Below are the code and all the weights of a small trained network. Each question names an input and a class and asks about switching units off, where a switched-off unit gives its printed mean instead of its output.

import numpy as np


def w(rows, s, z=0):
    codes = np.array(rows[::2]) - 128.0
    scale = np.full(codes.shape[1], s)
    scale[-1] = z or s
    return codes * scale


def f(y):
    return np.maximum(y, 0)


def log_softmax(a):
    a = a - a.max(-1, keepdims=True)
    return a - np.log(np.exp(a).sum(-1, keepdims=True))


def net(x, mask):
    res = np.array(x, float).reshape(1, 7) / 4 @ E
    y = f(res @ A[0][:, :-1].T + A[0][:, -1])
    res = res + np.where(mask, y, B[0][:, -1]) @ B[0][:, :-1]
    return log_softmax(res[-1] @ U[:, :-1].T + U[:, -1])


A, B = {}, {}
E = w([
[162,91,177,201,53,147,83,95,32,150],'x0',
[168,163,72,115,78,100,98,132,102,193],'x1',
[142,174,77,125,180,119,74,124,142,170],'x2',
[53,192,39,148,113,64,174,174,154,94],'x3',
[183,148,103,94,61,84,10,152,147,181],'x4',
[164,143,127,178,124,125,61,124,84,196],'x5',
[120,117,116,73,93,83,110,188,217,90],'x6',
],0.013)
A[0] = w([
[59,146,81,174,65,64,190,202,115,103,129],'neuron 1',
[159,162,41,91,150,142,72,151,209,150,30],'neuron 2',
[179,76,156,33,147,83,98,131,191,131,123],'neuron 3',
[160,117,115,174,118,166,39,79,63,184,102],'neuron 4',
[191,71,210,132,137,201,215,97,83,100,81],'neuron 5',
[159,72,218,82,187,183,149,75,95,136,103],'neuron 6',
[189,131,106,70,91,90,13,139,160,182,156],'neuron 7',
[149,178,125,82,212,109,200,136,107,85,105],'neuron 8',
[184,40,255,106,149,219,134,77,101,124,148],'neuron 9',
[161,153,93,71,124,107,57,181,167,137,100],'neuron 10',
[159,76,77,72,132,128,80,152,129,148,3],'neuron 11',
[186,80,138,255,112,139,47,44,22,232,149],'neuron 12',
[137,145,105,83,100,84,24,160,183,143,114],'neuron 13',
[87,160,30,102,186,117,219,133,204,127,132],'neuron 14',
],0.0096,0.0068)
B[0] = w([
[110,88,82,143,76,141,140,166,106,57,170],'neuron 1',
[166,165,114,89,116,128,93,112,129,129,173],'neuron 2',
[77,106,155,94,105,146,104,115,188,110,167],'neuron 3',
[191,169,115,143,123,154,122,137,90,129,201],'neuron 4',
[161,104,189,113,116,144,168,129,118,101,199],'neuron 5',
[98,91,198,125,109,176,121,133,185,146,192],'neuron 6',
[197,100,106,88,83,39,22,171,202,160,208],'neuron 7',
[72,147,153,119,168,128,146,101,148,175,163],'neuron 8',
[94,67,230,129,181,212,149,124,171,178,222],'neuron 9',
[121,110,64,101,135,95,105,150,158,194,177],'neuron 10',
[151,119,131,115,131,94,106,72,108,143,148],'neuron 11',
[210,189,181,181,87,155,119,131,12,134,254],'neuron 12',
[200,122,51,64,101,100,134,147,152,140,188],'neuron 13',
[70,186,87,158,180,140,149,40,150,108,192],'neuron 14',
],0.011,0.03)
U = w([
[185,143,90,85,89,72,29,170,193,175,75],'0',
[123,23,213,146,152,184,159,131,136,143,111],'1',
[83,226,83,141,214,131,178,104,166,117,127],'2',
[79,137,94,177,54,70,203,180,127,66,254],'3',
[195,150,152,185,88,136,78,146,10,176,52],'4',
],0.013,0.0045)

Each question gives the input, the list of numbers given to net, and the class t.
The units are the neurons (one row each of A and B). Each row of codes is followed by its name. A weight is (code - 128) times the scale printed after its matrix; where a second scale follows, it is the last column's (A, B and U).
mask holds one flag per neuron, in row order. A switched-off neuron (its flag False) gives its mean, the last column of its row in B, instead of its output. The means were averaged over made-up inputs and are rounded, as every weight is.
A unit's drop is (log p(t) with every unit on - log p(t) with that unit switched off) / (log p(t) with every unit on - log p(t) with every unit switched off).
The circuit of an input: a set's keep is (log p(t) with only the set's units on - log p(t) with every unit switched off) / (log p(t) with every unit on - log p(t) with every unit switched off). Starting from the 12 units with the biggest drops (on a tie, the unit counted first), units are removed one at a time, each time the one whose removal leaves the highest keep (on an exact tie, the one counted first), for as long as the keep stays at least 0.8.
units of the circuit, in order: the units of the circuit, biggest drop first
unit that matters most: the unit with the biggest drop
k most important neurons: the k neurons with the biggest drops, biggest first
drop when u is switched off: that unit's drop, to one decimal
input [-2,8,2,5,-6,-2,0], class 2: unit that matters most -> neuron 14
input [1,-3,-6,1,-3,-4,7], class 3: units of the circuit, in order -> (neuron 9; neuron 1)
input [3,-1,-4,2,-1,-1,1], class 1: 2 most important neurons -> (neuron 12; neuron 13)
input [4,-4,0,2,-5,-6,6], class 3: 2 most important neurons -> (neuron 9; neuron 1)
input [3,1,-6,6,-1,1,-4], class 3: 3 most important neurons -> (neuron 1; neuron 12; neuron 4)
input [-6,-7,3,2,1,5,5], class 2: 2 most important neurons -> (neuron 14; neuron 7)
input [0,-2,-4,-5,2,3,5], class 1: 2 most important neurons -> (neuron 9; neuron 2)
input [4,1,0,7,-4,-6,-2], class 3: 2 most important neurons -> (neuron 1; neuron 9)
input [-5,4,-6,0,-1,3,2], class 2: 2 most important neurons -> (neuron 7; neuron 12)
input [4,-6,-2,6,1,-5,-4], class 3: drop when neuron 9 is switched off -> 0.4
input [8,-7,3,-6,7,-7,4], class 1: drop when neuron 9 is switched off -> 4.6
input [-7,-7,7,6,6,-5,-1], class 2: drop when neuron 14 is switched off -> 1.6
